Below is a small trained network, with its code and all its weights. Each question gives an input and a class and asks what happens when units are switched off, that is, made to give their printed mean instead of their output.

import numpy as np


def w(rows, s, z=0):
    codes = np.array(rows[::2]) - 128.0
    scale = np.full(codes.shape[1], s)
    scale[-1] = z or s
    return codes * scale


def norm(h):
    return h / np.sqrt((h * h).mean(-1, keepdims=True) + 1e-5)


def f(y):
    return y / 2 * (1 + np.tanh(0.7978845608 * (y + 0.044715 * y**3)))


def log_softmax(a):
    a = a - a.max(-1, keepdims=True)
    return a - np.log(np.exp(a).sum(-1, keepdims=True))


def net(x, mask):
    res = np.array(x, float).reshape(1, 8) / 4 @ E
    u = 0
    for l in range(2):
        y = f(norm(res) @ A[l][:, :-1].T + A[l][:, -1])
        res = res + np.where(mask[u : u + 3], y, B[l][:, -1]) @ B[l][:, :-1]
        u += 3
    return log_softmax(norm(res)[-1] @ U[:, :-1].T + U[:, -1])


A, B = {}, {}
E = w([
[124,130,145,111],'x0',
[124,19,156,95],'x1',
[126,125,136,117],'x2',
[119,130,145,112],'x3',
[180,118,4,98],'x4',
[122,131,128,125],'x5',
[128,129,121,131],'x6',
[186,198,166,132],'x7',
],0.0043)
A[0] = w([
[254,130,235,127,42],'0.n1',
[245,227,71,130,252],'0.n2',
[187,117,57,55,125],'0.n3',
],0.0059,0.00039)
B[0] = w([
[89,196,77,199,186],'0.n1',
[107,124,254,102,253],'0.n2',
[176,151,59,23,190],'0.n3',
],0.0078,0.0035)
A[1] = w([
[215,254,152,71,39],'1.n1',
[97,115,92,111,254],'1.n2',
[63,195,171,174,22],'1.n3',
],0.0065,0.0014)
B[1] = w([
[182,119,180,68,254],'1.n1',
[161,244,204,120,167],'1.n2',
[105,75,3,167,230],'1.n3',
],0.0059,0.0032)
U = w([
[2,151,115,231,144],'0',
[140,66,247,103,252],'1',
[183,207,90,7,142],'2',
[192,13,27,56,9],'3',
[119,246,200,222,37],'4',
],0.0077,0.0042)

Each question gives the input, the list of numbers given to net, and the class t.
The units are the neurons (one row each of A and B). Each row of codes is followed by its name. A weight is (code - 128) times the scale printed after its matrix; where a second scale follows, it is the last column's (A, B and U).
mask holds one flag per neuron, layer by layer. A switched-off neuron (its flag False) gives its mean, the last column of its row in B, instead of its output. The means were averaged over made-up inputs and are rounded, as every weight is.
A unit's drop is (log p(t) with every unit on - log p(t) with that unit switched off) / (log p(t) with every unit on - log p(t) with every unit switched off).
The circuit of an input: a set's keep is (log p(t) with only the set's units on - log p(t) with every unit switched off) / (log p(t) with every unit on - log p(t) with every unit switched off). Starting from all 6 units, units are removed one at a time, each time the one whose removal leaves the highest keep (on an exact tie, the one counted first), for as long as the keep stays at least 0.8.
units of the circuit, in order: the units of the circuit, biggest drop first
k most important neurons: the k neurons with the biggest drops, biggest first
top k neurons in layer l: the k neurons of layer l with the biggest drops, biggest first
drop of u: that unit's drop, to one decimal
input [-4,-7,-1,-1,7,-6,6,6], class 1: units of the circuit, in order	(0.n2; 1.n1)
input [6,7,-7,7,2,-1,-6,7], class 2: top neuron in layer 1	(1.n1)
input [7,-1,3,0,4,4,-2,1], class 1: top 2 neurons in layer 0	(0.n2; 0.n1)
input [0,-2,2,-5,-2,-1,-8,-2], class 0: units of the circuit, in order	(0.n3; 0.n2)
input [6,-2,-8,-5,8,-7,-2,8], class 1: 2 most important neurons	(0.n2; 1.n1)
input [0,8,-4,-4,-8,-5,-2,6], class 0: top 2 neurons in layer 0	(0.n1; 0.n2)
input [7,7,-6,1,-6,4,-4,3], class 0: 3 most important neurons	(0.n1; 0.n2; 1.n1)
input [7,2,0,5,-8,0,3,7], class 0: units of the circuit, in order	(0.n1; 1.n3; 0.n2; 1.n2)
input [-5,-4,2,5,7,-3,5,1], class 1: 4 most important neurons	(0.n2; 1.n1; 1.n3; 0.n1)
input [3,-3,1,5,0,2,-4,-1], class 0: units of the circuit, in order	(0.n3; 1.n3)
input [7,8,-5,1,-7,6,4,6], class 0: 2 most important neurons	(0.n1; 0.n2)
input [3,-2,3,-5,2,-4,-6,6], class 1: top 2 neurons in layer 1	(1.n1; 1.n2)
input [5,1,6,6,-5,8,4,8], class 0: 2 most important neurons	(0.n1; 0.n3)
input [3,-6,5,-7,-3,5,4,-1], class 0: 2 most important neurons	(0.n3; 1.n3)
input [-6,4,-5,-2,-7,-3,2,4], class 0: drop of 1.n3	0.1
input [1,-7,7,2,5,-8,-3,1], class 1: drop of 0.n1	0.1
input [-7,-5,1,5,6,6,-7,8], class 1: drop of 0.n2	0.6
